Below is a small trained network, with its code and all its weights. Each question gives an input and a target symbol and asks what happens when units are switched off, that is, made to give their printed mean instead of their output.

import numpy as np


def w(rows, s, z=0):
    codes = np.array(rows[::2]) - 128.0
    scale = np.full(codes.shape[1], s)
    scale[-1] = z or s
    return codes * scale


def f(y):
    return np.maximum(y, 0)


def softmax(a):
    e = np.exp(a - a.max(-1, keepdims=True))
    return e / e.sum(-1, keepdims=True)


def log_softmax(a):
    a = a - a.max(-1, keepdims=True)
    return a - np.log(np.exp(a).sum(-1, keepdims=True))


def net(x, mask):
    ids = ['ΘΩαγδεηξστφψ'.index(c) for c in x.split()]
    T = len(ids)
    res = E[ids] + P[:T]
    u = 0
    for l in range(2):
        r = res
        for j in range(2):
            rows = slice(2 * j, 2 * j + 2)
            q, k, v = (r @ M[l][rows].T for M in (Q, K, V))
            z = softmax(np.where(np.tri(T) > 0, q @ k.T / 2**0.5, -1e9)) @ v
            o = O[l][rows]
            res = res + np.where(mask[u + j], z, o[:, -1]) @ o[:, :-1]
        u += 2
        y = f(res @ A[l][:, :-1].T + A[l][:, -1])
        res = res + np.where(mask[u : u + 4], y, B[l][:, -1]) @ B[l][:, :-1]
        u += 4
    return log_softmax(res[-1] @ U[:, :-1].T + U[:, -1])


Q, K, V, O, A, B = {}, {}, {}, {}, {}, {}
E = w([
[182,136,141,44],'Θ',
[50,238,195,96],'Ω',
[143,173,137,79],'α',
[20,43,91,134],'γ',
[39,254,244,106],'δ',
[161,166,186,88],'ε',
[133,205,237,110],'η',
[93,228,165,89],'ξ',
[94,182,92,57],'σ',
[25,214,170,69],'τ',
[124,180,84,67],'φ',
[131,195,128,134],'ψ',
],0.009)
P = w([
[100,36,108,2],'0',
[83,212,203,158],'1',
[47,240,168,147],'2',
[35,239,167,147],'3',
[35,241,128,142],'4',
[47,230,149,119],'5',
[49,228,131,116],'6',
[52,208,126,99],'7',
[75,188,158,94],'8',
[84,180,182,85],'9',
[110,150,217,97],'10',
[115,96,213,121],'11',
],0.0058)
Q[0] = w([
[104,118,69,115],'L0H1',
[226,103,44,170],'L0H1',
[121,201,187,56],'L0H2',
[57,158,136,5],'L0H2',
],0.012)
K[0] = w([
[140,108,94,215],'L0H1',
[226,214,232,151],'L0H1',
[128,2,85,77],'L0H2',
[148,21,62,71],'L0H2',
],0.0085)
V[0] = w([
[146,119,58,128],'L0H1',
[172,197,174,168],'L0H1',
[255,67,117,101],'L0H2',
[152,222,207,165],'L0H2',
],0.0082)
O[0] = w([
[100,131,124,202,6],'L0H1',
[255,149,207,98,99],'L0H1',
[254,201,42,206,173],'L0H2',
[155,171,167,22,22],'L0H2',
],0.0074,0.0019)
A[0] = w([
[52,29,189,150,253],'L0N1',
[142,121,66,120,74],'L0N2',
[159,254,245,133,255],'L0N3',
[244,93,40,99,126],'L0N4',
],0.0067,0.0048)
B[0] = w([
[37,193,62,141,165],'L0N1',
[112,190,77,119,129],'L0N2',
[196,96,2,53,255],'L0N3',
[252,158,107,213,139],'L0N4',
],0.007,0.012)
Q[1] = w([
[201,82,254,132],'L1H1',
[133,212,100,44],'L1H1',
[114,150,46,13],'L1H2',
[238,247,98,89],'L1H2',
],0.0084)
K[1] = w([
[205,163,126,123],'L1H1',
[81,146,138,244],'L1H1',
[2,68,168,148],'L1H2',
[128,42,136,148],'L1H2',
],0.0095)
V[1] = w([
[130,89,192,47],'L1H1',
[112,178,133,200],'L1H1',
[247,160,79,171],'L1H2',
[140,125,96,254],'L1H2',
],0.0091)
O[1] = w([
[151,233,102,128,66],'L1H1',
[115,64,71,127,81],'L1H1',
[74,147,164,1,46],'L1H2',
[112,49,114,56,1],'L1H2',
],0.0095,0.0053)
A[1] = w([
[217,136,71,88,213],'L1N1',
[110,3,139,210,2],'L1N2',
[30,46,129,25,127],'L1N3',
[147,193,135,229,54],'L1N4',
],0.0066,0.0053)
B[1] = w([
[13,112,165,167,250],'L1N1',
[176,173,209,69,166],'L1N2',
[255,127,73,116,219],'L1N3',
[206,118,39,93,216],'L1N4',
],0.0075,0.011)
U = w([
[17,42,97,195,239],'Θ',
[155,66,93,173,70],'Ω',
[190,53,192,168,150],'α',
[204,171,164,124,14],'γ',
[90,156,143,143,172],'δ',
[60,125,135,122,145],'ε',
[120,254,232,71,87],'η',
[170,131,134,124,23],'ξ',
[36,74,100,127,162],'σ',
[57,119,118,110,123],'τ',
[152,78,34,9,43],'φ',
[23,158,182,71,254],'ψ',
],0.0055,0.0051)

Each question gives the input, a string of symbols that net reads in full, and the target symbol t.
The units are the heads (2 rows each of Q, K, V and O) and the neurons (one row each of A and B). Each row of codes is followed by its name. A weight is (code - 128) times the scale printed after its matrix; where a second scale follows, it is the last column's (O, A, B and U).
mask holds one flag per unit, layer by layer, with each layer's heads first. A switched-off unit (its flag False) gives its mean, the last column of its rows in O or B, instead of its output. The means were averaged over made-up inputs and are rounded, as every weight is.
A unit's drop is (log p(t) with every unit on - log p(t) with that unit switched off) / (log p(t) with every unit on - log p(t) with every unit switched off).
The circuit of an input: a set's keep is (log p(t) with only the set's units on - log p(t) with every unit switched off) / (log p(t) with every unit on - log p(t) with every unit switched off). Starting from all 12 units, units are removed one at a time, each time the one whose removal leaves the highest keep (on an exact tie, the one counted first), for as long as the keep stays at least 0.8.
circuit, biggest first: the units of the circuit, biggest drop first
k most important neurons: the k neurons with the biggest drops, biggest first
k most important neurons of layer l: the k neurons of layer l with the biggest drops, biggest first
input δ Θ Θ τ σ, target γ: circuit, biggest first	[L1H2; L0H2; L1H1; L1N4]
input ε σ ξ, target ψ: 2 most important neurons of layer 1	[L1N3; L1N4]
input Θ Θ ε γ η Ω, target Θ: most important neuron	[L1N3]
input η Θ ξ α η Θ ε Θ, target η: circuit, biggest first	[L1H1; L0H2; L1H2; L0H1]
input σ ξ Θ σ Θ η Θ, target Θ: 2 most important neurons of layer 1	[L1N3; L1N4]
input τ ξ Θ η σ η η Ω Θ δ, target Ω: 3 most important neurons	[L0N3; L1N4; L0N1]
input ε η Θ δ Θ φ Θ Θ Θ σ Ω α, target ψ: circuit, biggest first	[L1H2; L1N3; L1N4]
input Θ φ ε σ Θ ε η τ φ ε ψ, target φ: circuit, biggest first	[L0H2; L1H2; L1N3; L1H1]
input η η φ φ ψ Θ σ ε ε Θ ξ, target η: circuit, biggest first	[L1H1; L0H2; L1H2]
input Θ Θ η η α Θ η α, target φ: circuit, biggest first	[L1H2; L0H2; L1N3]
input δ ξ ψ φ γ η τ ξ Θ Θ φ, target Ω: circuit, biggest first	[L1H2; L0H2; L1N4; L0N3]
input ε Ω τ Θ ξ δ Θ ε η, target ψ: 4 most important neurons	[L1N3; L1N4; L1N1; L0N4]
input γ η Θ δ τ τ φ Θ Θ Θ, target α: 2 most important neurons of layer 0	[L0N1; L0N3]
input Θ ε ξ ε, target φ: circuit, biggest first	[L1H2; L0H2; L1N3; L1H1]
input Θ σ δ α Θ η Ω, target φ: 2 most important neurons of layer 0	[L0N4; L0N3]
input ε τ σ ε Θ ε Θ Θ, target ψ: 3 most important neurons	[L1N3; L1N4; L1N1]
input Θ ξ η, target φ: most important neuron of layer 0	[L0N4]
input σ Θ τ τ Θ ξ ξ δ, target Θ: circuit, biggest first	[L0H1; L0H2; L1H1; L0N1]
input σ Θ Θ σ η ε ξ φ ξ φ, target Θ: 2 most important neurons of layer 0	[L0N3; L0N1]
input ε ξ ξ Θ Θ, target ψ: most important neuron	[L1N3]
